Here is a tiny trained network, its code and every weight. The questions are about switching its units off for an input and a class, where a switched-off unit gives its printed mean instead of its output.

import numpy as np


def w(rows, s, z=0):
    codes = np.array(rows[::2]) - 128.0
    scale = np.full(codes.shape[1], s)
    scale[-1] = z or s
    return codes * scale


def f(y):
    return y / 2 * (1 + np.tanh(0.7978845608 * (y + 0.044715 * y**3)))


def log_softmax(a):
    a = a - a.max(-1, keepdims=True)
    return a - np.log(np.exp(a).sum(-1, keepdims=True))


def net(x, mask):
    res = np.array(x, float).reshape(1, 8) / 4 @ E
    y = f(res @ A[0][:, :-1].T + A[0][:, -1])
    res = res + np.where(mask, y, B[0][:, -1]) @ B[0][:, :-1]
    return log_softmax(res[-1] @ U[:, :-1].T + U[:, -1])


A, B = {}, {}
E = w([
[168,88,147,170,139,162,115,211,111,105],'x0',
[146,134,56,127,112,166,88,194,96,196],'x1',
[46,52,116,179,179,71,119,114,192,149],'x2',
[186,105,75,208,137,180,182,119,202,115],'x3',
[110,63,222,96,2,172,129,149,192,71],'x4',
[78,185,187,156,125,59,220,195,162,150],'x5',
[124,83,188,119,117,214,99,147,78,195],'x6',
[137,173,163,84,172,89,21,95,185,59],'x7',
],0.0087)
A[0] = w([
[99,84,125,164,163,126,114,86,132,168,86],'N1',
[174,186,91,127,50,121,163,185,110,80,118],'N2',
[163,142,95,93,165,174,124,92,69,182,138],'N3',
[126,128,98,184,94,107,205,127,132,119,204],'N4',
[127,240,129,72,136,81,85,60,103,84,155],'N5',
[137,125,161,158,123,120,164,61,85,95,82],'N6',
[154,106,105,162,176,163,114,79,174,102,70],'N7',
[142,56,107,139,114,173,117,95,129,128,120],'N8',
[117,103,51,102,137,150,130,91,15,180,166],'N9',
[126,215,156,47,140,92,98,52,110,81,221],'N10',
[80,140,128,118,132,6,93,101,152,114,121],'N11',
[152,122,86,142,202,81,121,52,139,61,89],'N12',
[188,58,141,123,64,254,61,88,140,95,179],'N13',
[181,149,157,61,150,183,27,170,49,152,191],'N14',
[82,91,189,144,63,178,145,182,103,111,161],'N15',
[58,78,148,95,115,53,63,108,123,34,133],'N16',
[130,155,114,126,147,91,185,116,214,112,120],'N17',
[165,126,148,159,145,104,124,88,137,118,3],'N18',
],0.0095,0.0041)
B[0] = w([
[127,179,126,152,154,107,154,151,175,161,160],'N1',
[143,210,97,130,221,142,93,202,122,181,185],'N2',
[143,152,110,143,153,122,94,138,138,150,193],'N3',
[144,149,118,82,155,115,131,185,133,202,202],'N4',
[164,139,199,170,108,79,144,89,249,141,244],'N5',
[156,146,170,108,89,134,191,143,136,153,145],'N6',
[162,103,159,74,152,142,160,133,123,139,171],'N7',
[186,136,118,112,94,169,135,123,156,96,173],'N8',
[140,217,121,221,202,60,109,133,217,151,218],'N9',
[238,137,192,97,98,104,152,98,232,144,254],'N10',
[146,103,143,121,74,95,120,76,146,76,228],'N11',
[102,111,205,147,107,125,220,76,105,158,213],'N12',
[240,70,84,8,89,244,112,165,103,132,249],'N13',
[94,148,73,103,141,222,134,254,61,160,232],'N14',
[102,79,183,69,60,149,165,67,147,151,215],'N15',
[139,113,36,146,108,113,33,85,151,22,226],'N16',
[106,116,102,180,136,155,87,161,78,80,202],'N17',
[117,141,143,131,136,129,150,125,110,156,133],'N18',
],0.009,0.012)
U = w([
[184,186,152,168,165,88,157,142,169,197,254],'0',
[133,94,160,195,94,49,113,23,151,54,75],'1',
[125,152,58,187,201,170,67,194,30,122,30],'2',
[54,91,237,137,85,146,255,145,21,189,90],'3',
[195,45,157,15,66,201,156,127,87,108,151],'4',
],0.0088,0.0035)

Each question gives the input, the list of numbers given to net, and the class t.
The units are the neurons (one row each of A and B). Each row of codes is followed by its name. A weight is (code - 128) times the scale printed after its matrix; where a second scale follows, it is the last column's (A, B and U).
mask holds one flag per neuron, in row order. A switched-off neuron (its flag False) gives its mean, the last column of its row in B, instead of its output. The means were averaged over made-up inputs and are rounded, as every weight is.
A unit's drop is (log p(t) with every unit on - log p(t) with that unit switched off) / (log p(t) with every unit on - log p(t) with every unit switched off).
The circuit of an input: a set's keep is (log p(t) with only the set's units on - log p(t) with every unit switched off) / (log p(t) with every unit on - log p(t) with every unit switched off). Starting from the 12 units with the biggest drops (on a tie, the unit counted first), units are removed one at a time, each time the one whose removal leaves the highest keep (on an exact tie, the one counted first), for as long as the keep stays at least 0.8.
circuit, biggest first: the units of the circuit, biggest drop first
most important unit: the unit with the biggest drop
k most important neurons: the k neurons with the biggest drops, biggest first
drop when u is switched off: that unit's drop, to one decimal
input [3,8,-4,-2,-4,1,-4,0], class 2: 2 most important neurons -> N14, N10
input [6,-8,-4,1,-8,5,-8,5], class 1: circuit, biggest first -> N11, N14
input [-7,7,4,-7,3,-5,-1,6], class 1: 2 most important neurons -> N16, N5
input [4,-7,-7,-4,-1,-1,2,-8], class 3: circuit, biggest first -> N16, N10
input [8,3,-7,8,-1,-3,-2,-8], class 2: circuit, biggest first -> N2, N10
input [0,0,-3,-7,-2,-1,6,-5], class 2: most important unit -> N14
input [-7,-5,8,6,-6,4,-4,-2], class 3: circuit, biggest first -> N12, N9
input [8,-7,-6,-6,-4,8,-3,-7], class 3: circuit, biggest first -> N10, N16
input [0,-2,-2,4,1,6,5,1], class 3: circuit, biggest first -> N13, N10, N9
input [5,1,0,-2,-2,6,-6,-1], class 2: circuit, biggest first -> N10, N5
input [-1,2,8,-5,-5,-3,6,1], class 2: 4 most important neurons -> N10, N5, N14, N15
input [-8,7,-3,-3,8,5,-7,-6], class 3: 2 most important neurons -> N9, N13
input [-2,1,-2,-7,0,-6,0,-5], class 0: 3 most important neurons -> N9, N17, N16
input [-5,-5,8,-1,-2,7,-1,-8], class 3: circuit, biggest first -> N9
input [-7,-3,-8,-1,2,2,2,-1], class 0: 3 most important neurons -> N13, N5, N2
input [-7,-6,-1,-6,6,7,4,-3], class 1: 3 most important neurons -> N13, N14, N16
input [-8,-4,-3,1,-7,8,-1,3], class 1: 2 most important neurons -> N11, N14
input [-5,-3,-1,7,0,8,5,0], class 3: 2 most important neurons -> N9, N10
input [-2,6,2,-2,0,-5,-7,-8], class 0: 2 most important neurons -> N9, N14
input [4,-7,3,5,-3,1,-4,0], class 3: most important unit -> N12
input [-8,-7,2,5,-7,-5,5,7], class 1: drop when N14 is switched off -> 0.4
input [-4,-5,2,4,-1,0,0,0], class 3: drop when N12 is switched off -> 0.2
input [4,-6,5,2,-7,7,1,-4], class 3: drop when N10 is switched off -> 0.3
